The symbols move the points like this.
δ: mabo->lufo, fugi->vifa, lanu->timu, soko->rene, suve->refe, lefu->movo, vemi->lini, dufa->lako, zuku->vemi, lako->lora, viso->gadi, lora->nuve, sefo->riki, nemi->tipu, fupo->pope, gima->kene, lufo->zalo, gadi->kogo, pope->lefu, tofe->zuku, bako->fupo, nuve->suve, kogo->lebi, lefi->melu, vifa->dufa, lota->viso, timu->sefo, somi->gira, gira->pudu, kene->nemi, tipu->fugi, refe->tofe, riki->lota, lini->soko, pigo->gima, movo->miro, rene->moka, moka->mabo, luse->loki, zalo->somi, melu->lanu, lebi->bako, miro->luse, pudu->lefi, loki->pigo
ρ: mabo->lako, fugi->fupo, lanu->lini, soko->fugi, suve->loki, lefu->lanu, vemi->nemi, dufa->lefu, zuku->kene, lako->movo, viso->lufo, lora->miro, sefo->rene, nemi->lebi, fupo->lefi, gima->gadi, lufo->lora, gadi->zalo, pope->melu, tofe->gima, bako->pudu, nuve->luse, kogo->somi, lefi->zuku, vifa->pope, lota->mabo, timu->soko, somi->suve, gira->refe, kene->kogo, tipu->bako, refe->pigo, riki->moka, lini->tipu, pigo->viso, movo->timu, rene->vifa, moka->dufa, luse->riki, zalo->nuve, melu->vemi, lebi->gira, miro->sefo, pudu->tofe, loki->lota
κ: mabo->lora, fugi->pope, lanu->soko, soko->vifa, suve->pigo, lefu->timu, vemi->tipu, dufa->movo, zuku->nemi, lako->miro, viso->zalo, lora->luse, sefo->moka, nemi->bako, fupo->melu, gima->kogo, lufo->nuve, gadi->somi, pope->lanu, tofe->kene, bako->lefi, nuve->loki, kogo->gira, lefi->vemi, vifa->lefu, lota->lufo, timu->rene, somi->refe, gira->tofe, kene->lebi, tipu->fupo, refe->gima, riki->mabo, lini->fugi, pigo->gadi, movo->sefo, rene->dufa, moka->lako, luse->lota, zalo->suve, melu->lini, lebi->pudu, miro->riki, pudu->zuku, loki->viso
λ: mabo->riki, fugi->lini, lanu->pope, soko->lanu, suve->zalo, lefu->vifa, vemi->lefi, dufa->rene, zuku->pudu, lako->moka, viso->loki, lora->mabo, sefo->movo, nemi->zuku, fupo->tipu, gima->refe, lufo->lota, gadi->pigo, pope->fugi, tofe->gira, bako->nemi, nuve->lufo, kogo->gima, lefi->bako, vifa->soko, lota->luse, timu->lefu, somi->gadi, gira->kogo, kene->tofe, tipu->vemi, refe->somi, riki->miro, lini->melu, pigo->suve, movo->dufa, rene->timu, moka->sefo, luse->lora, zalo->viso, melu->fupo, lebi->kene, miro->lako, pudu->lebi, loki->nuve
φ: mabo->sefo, fugi->vemi, lanu->fupo, soko->melu, suve->lufo, lefu->fugi, vemi->pudu, dufa->soko, zuku->gira, lako->rene, viso->luse, lora->moka, sefo->lefu, nemi->tofe, fupo->nemi, gima->suve, lufo->riki, gadi->loki, pope->tipu, tofe->somi, bako->kene, nuve->mabo, kogo->pigo, lefi->lebi, vifa->lini, lota->miro, timu->pope, somi->viso, gira->gadi, kene->refe, tipu->zuku, refe->zalo, riki->movo, lini->lefi, pigo->nuve, movo->vifa, rene->lanu, moka->timu, luse->lako, zalo->lota, melu->bako, lebi->gima, miro->dufa, pudu->kogo, loki->lora

The rows follow the links: the fewer symbols apart two points are, the more alike their rows tend to be.

Each row is also shifted at random along 4 hidden directions that mean nothing.

Some points, each with a row of numbers:
miro
[  26  113  -14  -47  143  -38  183   42  206  115  -12    5  173  -59 -166 -169  -44  -93 -141   27  -86  -48  -73  171  -23   17   70  111   42  125  132   84  121  196   63  -51   23  258   26  224   18  105 -118   10 -106  -41  132  222]
refe
[   58   152    79  -204  -112   496  -604   106  -412    20  -227  -421  -738  -352   262  -164  -192  -189   595  -145    94  -461   241   200   -69   231   243   -74  -136    97  -164   478    50   390   532    -9 -1146  -466 -1028  -290   -39   164    70  -358  -356  -207  -221  -545]
kogo
[ -34  205   62  -21 -155   27  -35   83 -283   30  -56 -119 -244 -148  156    3   34 -206   85 -225   45  815   22 -125   75  -99  268   19   43    7  -60  226  186 -126   15  -63 -234 -179  -80 -154   -7  -72 -115 -100  -81   63  -82 -284]
kene
[  -4   87    3   37 -206  273  -35  -40 -308 -262   59 -115  -29  -48  239   60  -57  -84  323  139  172 -829   39 -125  125   38    9   52 -112 -168 -177   19  -17  -17   94  -72 -120 -248 -423 -291   68  -49   -7 -151  -85   -8 -195 -203]
lefi
[  35 -172  -36    2 -128 -267 -134 -154  -80  129    0  -84  -39  229  140  -74   60  194 -375  -11  -97  817   96 -237 -216  -11  -88 -126  238   80   51  191  -40 -352  -55  174 -120 -162  419   -4  -95  -14   35  162  213  -70   84 -121]
viso
[ -28 -171   74  -51   14  300  136  208   24  -25  -75  243   -4 -291   -1   74 -108  -29  413  -97   43 -364 -182   63  376 -126 -212 -247 -392  -10   56 -229 -418  172   51 -268  275   81 -160 -181   72  -23  215 -195 -239  157  -28   95]
lufo
[ -35  -53   17   28   77  162  401  165   80 -188  372 -223 -134 -284   51   -6  -50 -125  172 -107  114   82  -87  114  292 -206 -115 -210  -53 -207  -70  282 -203  229   43 -295   96   73 -107   39  111   27  -11   -5 -376   59 -198  133]
gima
[  -1  160   47  -47 -110   92  474   44 -266  -11  265 -118  -76 -164  226 -109  -63 -212   86  -89  -50  -85  -98 -149  349 -212   40   -7  -60   39  168  107  -11  -79   67 -212   85 -230  -95 -195  152  149 -129   95 -238   60   89  -35]
riki
[   7  133  -12  -90  174  246  548   78  171  100    2  359   54 -144 -166   -4 -141 -322  165  -84  -50  -71 -103  181  331 -454   75   10 -440   87  246 -272 -123  256   81 -113  441  289 -144  -31  274  149  -44 -124  -99  179   55  307]
rene
[  -3 -147  -70   70  204 -111  439 -141  283 -106  456 -133  195  167  -41  -90   44  183 -151  164  -24 -600   -2   78  -35  -87 -373 -209  152  -38  135  -23 -244  118 -112  -61  328  101  167  214  109   51   11  321   14  -52   99  367]
tipu
[ -80  -52  -76  -44  -49 -177  115 -148  -27  231  -98  297  141  342   -7    3   96   52  -47   60 -143  -34  -25 -233  -33 -139  -39    7  -74  195  267 -508  -22 -285 -155   72  397  -52  314 -130  113  -79  -22  173  349  184  355   67]
fupo
[-102   30  -39  -25  -45 -313  -96 -125  -27  279 -210  156  145  338  -42   34  201   12 -269  -12 -193  866   50 -226 -213  -19  150  169  187  211  149 -200  222 -404 -232  125  119   -1  505   57  -32 -174  -65  150  440  132  336  -46]
nemi
[  33 -191  -40  -37 -165  118 -534  -83 -183    9 -315  216 -188   84   81  138  -78  133  144   -9   71  225  118  -86 -101   42   16 -139 -157  -42 -156 -124 -140 -121  110  257 -222 -205  -84 -277  -59  -23  208 -153  219  -37 -184 -330]
lefu
[  79  -82  -64   22  118  191 -349 -160  115 -157   22 -138 -319   89  -87   72 -103   58  219   71  179 -138  244  313 -297    8  -40 -165  -65 -154 -274  180 -113  400  174  165 -370   -9 -365   62   25    3  101 -169   88 -154 -326  -59]

From each start, follow one symbol. Which point do you reach?
Answers are names.
start [  -7  -57   -3   92 -204   18 -559    1 -262 -173 -296   29  -59   64  105  150   22  133    9   90  162  -73   60 -152 -198  327   67   91   60 -152 -296  -20   97 -186    3  198 -285 -215  -99 -171 -205 -122   66 -150   92 -125 -196 -370]
κ -> zuku
start [ -53 -139   93   16    5   64 -134  201   28 -175   57 -239 -119 -316   36   -3   39   69  118 -123   88  425  -49   67   71  113  -93 -169   99 -132 -144  359 -167  100   -8 -196 -202   37  -39   70 -137  -68  113 -133 -318  -51 -134  -68]
λ -> nuve
start [ -31 -124  -80 -132  -74  207  -37 -172 -124  159 -165  287 -176  191   89   21 -103  -37  353   17  -61 -307   99  -77   81 -248  -62 -191 -365  170  174 -381 -286   12  129   34   73 -144 -145 -330  184   46  166  -75  258  161  155  -80]
λ -> lefi
start [   7  104  -90   24    6  147 -286 -202    5  -79 -293  124 -195  159 -107  167  -73 -162  134   52  124  489  213  185 -279 -139  282  127 -140 -114 -250   79  140  161   60  203 -219   95 -198   -5  100  -77  -26 -246  259   19 -266 -142]
λ -> pope
start [  18  126   77   33  150   75  196  154   96 -126  119   72 -151 -253 -109   84  -58 -163  102 -196  104   84  -97  166  190 -135   98   -9 -138 -126  -83  -47   51  218   21 -134  132   81 -136   30   65   -9  -23  -11 -211   75 -171  140]
κ -> lota
start [ -39 -171  -27   40  195  -30  182  -96  292  -56   60  373  119  225 -230  198   -4   64   76   10   55 -346  -55   59   32 -211 -183 -121 -241  -88   76 -583 -240   83 -171   24  569  170  228   62  114  -56  133  114  248  178   12  319]
δ -> sefo
start [  -1  -47  -83 -162  151  347  308  -79  177   42  180 -228  -16  -72  -46 -280 -145  -81  335  218  -52 -914   65  325   86 -224 -197 -142 -165  154  223  208 -261  522  283 -153 -112  172 -481   91  186  192   60 -105 -171  -30  103  238]
φ -> timu
start [  -6   12  -13   66 -210   46  -84  -48 -254 -130  -55  -54  -27    4  191  117   16  -26   -3   18  102  522   63 -202   49  -68   35   14   40 -192 -205  190    4 -201  -24   -6   -8 -119   54 -168    2  -89    4 -159   23   -8 -229 -228]
δ -> bako
start [  49   13  -98   97  146   38   86 -153  215 -186   94  224   99  251 -156  148  -58  -15  -14  163   87 -579   27  135 -125  -54  -59   18 -137 -154 -116 -339  -95  104  -30  178  310   88    9   62  104   45   53   48  206   28 -129  193]
δ -> dufa
start [  80   57   95  -35 -102 -202  161  153 -166  132  249 -318   63 -153  202 -278   16   79 -428  -44 -148 -126 -100 -223   97  266  -55   55  353  145  160  291  158 -212   27  -29 -197 -201  124   50 -151  168 -153  303 -281 -204  182  -44]
ρ -> suve
start [  57  138 -170   -4   -2  155  397 -256  -33  -85  153  -70 -101  146   60  -79 -102 -287   64  173    2  630  193   82  -43 -509  111   12  -71 -100   -7  415    9  109  107   40   34  162 -103   -4  286   81 -124 -100  123   22 -181   50]
δ -> lefu
start [ -37  -80   94   50   26  233 -223  221   38 -167  -33  -65 -214 -327   -8  119  -58    6  365 -132  138 -241  -62  198   96  105  -33 -174 -109 -135 -224   24 -127  221   88 -180 -177  -11 -317  -71  -78 -121  131 -210 -264   45 -217  -82]
κ -> loki
start [  52  108  -85   53   84   69 -388 -166   50 -182 -141   40  -80  193 -101  178  -44   18   32  143  154 -444  167  193 -351  140  121  154  -35 -164 -256  -78  146  135   90  283 -193   -1 -198   59  -19  -56    0 -100  272 -100 -235  -35]
λ -> lanu
start [ -46   52  182  108  136  -92 -258  274  146  -58 -240  398  -63 -193 -239  326  107  -43   94 -337   92  252 -178   80   85  174  224  131 -179 -123 -194 -543  146  -58 -169  -70  288  130  159   30 -118 -238   23  -28   -8  189  -85   61]
δ -> viso
start [  13  -82  -18  -53  134 -100 -200  -28  249   93   -8 -323   56   33 -147 -211   68  225 -113  108  -82 -218   43  243 -279  284 -116  -24  277  137   48  267   42  197   29   -2 -334  170  -19  294 -150  -10   26   44  -46 -167  158   64]
φ -> lefu
start [  -9 -122   -6  -30  161 -120  -56  -11  305   86   33  -40  150  111 -207  -44   74  186  -80   44  -98   51  -11  137 -156   93 -128  -59  113   77  138  -62  -67   64 -120  -47   58  238  242  244  -83  -60   43   89   81   24  200  196]
δ -> miro
start [  39  -35   70 -174 -116  338  -85  121 -250  115  -76  -21 -291 -328  190 -174 -197  -83  295 -144  -11 -103   -7   30  221  -52  -32 -192 -260  171   61  245 -191  202  356  -77 -398 -151 -431 -231   58  230  125 -224 -326 -107  -17 -222]
κ -> somi
start [  25  162  -15   49 -163  211  -17  -64 -350 -227  223 -521 -146  -70  313 -112  -39  -34  238  128  132 -866   88  -82   20  134   44   61  166 -158 -181  416   95  105  154 -130 -438 -378 -524 -190   26   32 -104  -53 -218 -162 -216 -236]
φ -> somi
